Below are the code and all the weights of a small trained network. Each question names an input and a target symbol and asks about switching units off, where a switched-off unit gives its printed mean instead of its output.

import numpy as np


def w(rows, s, z=0):
    codes = np.array(rows[::2]) - 128.0
    scale = np.full(codes.shape[1], s)
    scale[-1] = z or s
    return codes * scale


def f(y):
    return np.maximum(y, 0)


def softmax(a):
    e = np.exp(a - a.max(-1, keepdims=True))
    return e / e.sum(-1, keepdims=True)


def log_softmax(a):
    a = a - a.max(-1, keepdims=True)
    return a - np.log(np.exp(a).sum(-1, keepdims=True))


def net(x, mask):
    ids = ['ΓΞΩαμπτψ'.index(c) for c in x.split()]
    T = len(ids)
    res = E[ids] + P[:T]
    r = res
    for j in range(2):
        rows = slice(2 * j, 2 * j + 2)
        q, k, v = (r @ M[0][rows].T for M in (Q, K, V))
        z = softmax(np.where(np.tri(T) > 0, q @ k.T / 2**0.5, -1e9)) @ v
        o = O[0][rows]
        res = res + np.where(mask[j], z, o[:, -1]) @ o[:, :-1]
    y = f(res @ A[0][:, :-1].T + A[0][:, -1])
    res = res + np.where(mask[2:6], y, B[0][:, -1]) @ B[0][:, :-1]
    return log_softmax(res[-1] @ U[:, :-1].T + U[:, -1])


Q, K, V, O, A, B = {}, {}, {}, {}, {}, {}
E = w([
[57,61,109,133,127,113,164],'Γ',
[136,195,168,104,38,186,131],'Ξ',
[149,140,95,214,129,108,215],'Ω',
[142,51,136,100,137,152,48],'α',
[128,252,117,105,116,162,190],'μ',
[136,127,101,85,91,156,176],'π',
[146,119,113,137,145,135,107],'τ',
[136,231,176,134,79,132,77],'ψ',
],0.022)
P = w([
[153,123,92,113,254,130,61],'0',
[168,162,139,100,165,148,82],'1',
[174,171,136,119,125,166,124],'2',
[187,114,131,97,171,128,156],'3',
[225,153,144,75,182,171,140],'4',
[167,190,175,103,210,135,113],'5',
],0.0088)
Q[0] = w([
[100,207,164,159,123,140,121],'head 1',
[65,116,56,245,144,1,110],'head 1',
[208,76,176,50,127,86,152],'head 2',
[54,140,164,84,123,132,88],'head 2',
],0.007)
K[0] = w([
[155,198,34,149,202,120,120],'head 1',
[75,101,51,158,252,210,144],'head 1',
[234,101,144,122,33,160,109],'head 2',
[225,140,221,2,136,68,55],'head 2',
],0.0062)
V[0] = w([
[100,149,188,196,112,40,167],'head 1',
[148,1,22,43,202,99,73],'head 1',
[190,148,150,172,121,22,60],'head 2',
[167,63,94,221,190,174,142],'head 2',
],0.0069)
O[0] = w([
[175,160,101,111,109,193,8,2],'head 1',
[84,152,130,131,67,145,130,129],'head 1',
[153,135,141,199,70,206,96,118],'head 2',
[119,112,159,140,86,96,137,178],'head 2',
],0.011,0.0048)
A[0] = w([
[156,76,112,158,196,146,121,66],'neuron 1',
[253,88,48,112,87,158,118,129],'neuron 2',
[47,64,202,184,149,53,146,98],'neuron 3',
[96,57,41,7,170,172,131,5],'neuron 4',
],0.0065,0.0021)
B[0] = w([
[34,78,128,91,125,185,159,174],'neuron 1',
[4,206,187,254,96,148,166,188],'neuron 2',
[158,170,149,36,114,158,105,253],'neuron 3',
[95,196,77,135,119,102,36,199],'neuron 4',
],0.007,0.0055)
U = w([
[79,152,96,147,62,103,127,6],'Γ',
[139,79,138,136,170,160,173,197],'Ξ',
[109,107,125,218,90,176,181,15],'Ω',
[129,100,224,127,2,175,196,141],'α',
[172,143,48,113,93,110,174,112],'μ',
[139,119,71,110,74,141,188,248],'π',
[96,131,169,186,65,103,188,242],'τ',
[110,161,138,179,106,203,118,242],'ψ',
],0.009,0.0024)

Each question gives the input, a string of symbols that net reads in full, and the target symbol t.
The units are the heads (2 rows each of Q, K, V and O) and the neurons (one row each of A and B). Each row of codes is followed by its name. A weight is (code - 128) times the scale printed after its matrix; where a second scale follows, it is the last column's (O, A, B and U).
mask holds one flag per unit, heads first, then neurons. A switched-off unit (its flag False) gives its mean, the last column of its rows in O or B, instead of its output. The means were averaged over made-up inputs and are rounded, as every weight is.
A unit's drop is (log p(t) with every unit on - log p(t) with that unit switched off) / (log p(t) with every unit on - log p(t) with every unit switched off).
The circuit of an input: a set's keep is (log p(t) with only the set's units on - log p(t) with every unit switched off) / (log p(t) with every unit on - log p(t) with every unit switched off). Starting from all 6 units, units are removed one at a time, each time the one whose removal leaves the highest keep (on an exact tie, the one counted first), for as long as the keep stays at least 0.8.
units of the circuit, in order: the units of the circuit, biggest drop first
top k neurons: the k neurons with the biggest drops, biggest first
which heads matter: for each layer, one digit per head in row order, 1 if its drop is at least 0.15 and else 0, layers parted by /
drop when u is switched off: that unit's drop, to one decimal
input Ω τ α, target α: which heads matter -> 11
input Ξ α ψ α, target ψ: which heads matter -> 01
input τ μ ψ Γ Ξ, target ψ: units of the circuit, in order -> (head 1; neuron 2)
input μ Γ Γ ψ Ξ, target ψ: which heads matter -> 11
input α Γ α α α, target α: units of the circuit, in order -> (head 1)
input α ψ Ω α α, target ψ: units of the circuit, in order -> (neuron 2; head 1; neuron 4)
input α Γ α Γ, target α: which heads matter -> 10
input α α Ω, target α: top 2 neurons -> (neuron 3; neuron 4)
input α α α Γ, target α: drop when head 1 is switched off -> 0.7
input Ξ Ξ τ, target Ξ: drop when neuron 1 is switched off -> 0.1
input μ Γ Γ τ Γ μ, target μ: drop when neuron 3 is switched off -> -0.1
input τ Γ μ, target μ: drop when head 1 is switched off -> 0.5
